Below is a small trained network, with its code and all its weights. Each question gives an input and a class and asks what happens when units are switched off, that is, made to give their printed mean instead of their output.

import numpy as np


def w(rows, s, z=0):
    codes = np.array(rows[::2]) - 128.0
    scale = np.full(codes.shape[1], s)
    scale[-1] = z or s
    return codes * scale


def norm(h):
    return h / np.sqrt((h * h).mean(-1, keepdims=True) + 1e-5)


def f(y):
    return np.maximum(y, 0)


def log_softmax(a):
    a = a - a.max(-1, keepdims=True)
    return a - np.log(np.exp(a).sum(-1, keepdims=True))


def net(x, mask):
    res = np.array(x, float).reshape(1, 2) / 4 @ E
    u = 0
    for l in range(2):
        y = f(norm(res) @ A[l][:, :-1].T + A[l][:, -1])
        res = res + np.where(mask[u : u + 5], y, B[l][:, -1]) @ B[l][:, :-1]
        u += 5
    return log_softmax(norm(res)[-1] @ U[:, :-1].T + U[:, -1])


A, B = {}, {}
E = w([
[6,172,117,86,177,128,221,159,89,66,105],'x0',
[139,128,119,197,124,192,207,116,88,97,170],'x1',
],0.013)
A[0] = w([
[72,202,81,175,135,72,176,155,124,71,16,50],'L0N0',
[207,164,87,112,183,201,170,98,40,98,143,2],'L0N1',
[136,96,216,145,105,213,106,80,146,127,2,226],'L0N2',
[132,121,114,164,134,142,167,59,67,156,142,38],'L0N3',
[148,121,74,12,123,180,99,101,139,162,148,150],'L0N4',
],0.0059,0.0014)
B[0] = w([
[145,80,142,93,89,83,204,167,116,242,62,253],'L0N0',
[136,124,156,96,254,80,115,74,143,174,161,212],'L0N1',
[136,97,27,170,101,118,192,111,120,101,76,189],'L0N2',
[105,129,232,123,164,102,100,169,96,134,124,191],'L0N3',
[140,111,171,162,139,109,11,72,128,38,195,185],'L0N4',
],0.0096,0.0053)
A[1] = w([
[94,124,137,91,137,148,205,173,147,135,76,251],'L1N0',
[137,161,151,123,142,148,141,112,130,128,170,33],'L1N1',
[102,121,134,118,121,100,71,130,152,78,56,133],'L1N2',
[182,138,57,120,9,164,100,115,173,165,104,192],'L1N3',
[159,166,194,134,133,164,123,97,173,149,175,108],'L1N4',
],0.012,0.0016)
B[1] = w([
[177,144,192,95,8,116,121,101,185,63,4,251],'L1N0',
[165,82,69,125,180,141,160,164,107,176,197,149],'L1N1',
[108,124,88,120,125,159,187,193,150,189,160,196],'L1N2',
[90,155,167,160,171,119,124,57,125,23,108,228],'L1N3',
[123,115,103,108,117,169,168,163,79,115,127,186],'L1N4',
],0.013,0.011)
U = w([
[126,115,132,193,149,115,84,36,123,10,122,177],'0',
[97,190,163,131,74,164,80,121,83,142,191,1],'1',
[121,165,178,67,43,105,173,111,153,92,55,206],'2',
[127,186,141,105,94,168,72,112,78,148,173,2],'3',
[63,119,96,119,172,113,81,115,231,102,184,79],'4',
[173,87,117,141,190,210,197,124,56,138,194,127],'5',
[90,112,55,88,110,117,148,179,124,197,160,116],'6',
[120,234,106,122,137,136,86,100,66,164,122,38],'7',
],0.013,0.0055)

Each question gives the input, the list of numbers given to net, and the class t.
The units are the neurons (one row each of A and B). Each row of codes is followed by its name. A weight is (code - 128) times the scale printed after its matrix; where a second scale follows, it is the last column's (A, B and U).
mask holds one flag per neuron, layer by layer. A switched-off neuron (its flag False) gives its mean, the last column of its row in B, instead of its output. The means were averaged over made-up inputs and are rounded, as every weight is.
A unit's drop is (log p(t) with every unit on - log p(t) with that unit switched off) / (log p(t) with every unit on - log p(t) with every unit switched off).
The circuit of an input: a set's keep is (log p(t) with only the set's units on - log p(t) with every unit switched off) / (log p(t) with every unit on - log p(t) with every unit switched off). Starting from all 10 units, units are removed one at a time, each time the one whose removal leaves the highest keep (on an exact tie, the one counted first), for as long as the keep stays at least 0.8.
circuit, biggest first: the units of the circuit, biggest drop first
top k neurons: the k neurons with the biggest drops, biggest first
top k neurons in layer l: the k neurons of layer l with the biggest drops, biggest first
drop of u: that unit's drop, to one decimal
input [2,-6], class 6: circuit, biggest first => L1N2, L0N4, L1N0
input [2,7], class 5: circuit, biggest first => L0N1, L1N1
input [0,-2], class 6: top 3 neurons in layer 1 => L1N2, L1N0, L1N3
input [-7,-8], class 0: circuit, biggest first => L1N3, L1N0
input [-1,-7], class 4: circuit, biggest first => L1N0
input [0,-5], class 6: top 3 neurons => L1N2, L1N0, L1N3
input [-8,8], class 5: top 3 neurons in layer 0 => L0N3, L0N1, L0N0
input [2,8], class 5: top 2 neurons in layer 1 => L1N1, L1N3
input [-1,-6], class 4: top 3 neurons in layer 1 => L1N0, L1N2, L1N4
input [-1,-4], class 4: top 2 neurons in layer 1 => L1N0, L1N2
input [-7,8], class 5: top 2 neurons in layer 1 => L1N0, L1N4
input [-2,-4], class 4: top 2 neurons in layer 0 => L0N4, L0N0
input [-3,-2], class 0: drop of L1N3 => 0.1
input [-6,4], class 0: circuit, biggest first => L1N3
input [-2,-5], class 4: drop of L1N2 => 0.5
input [-4,3], class 0: drop of L0N2 => 1.0
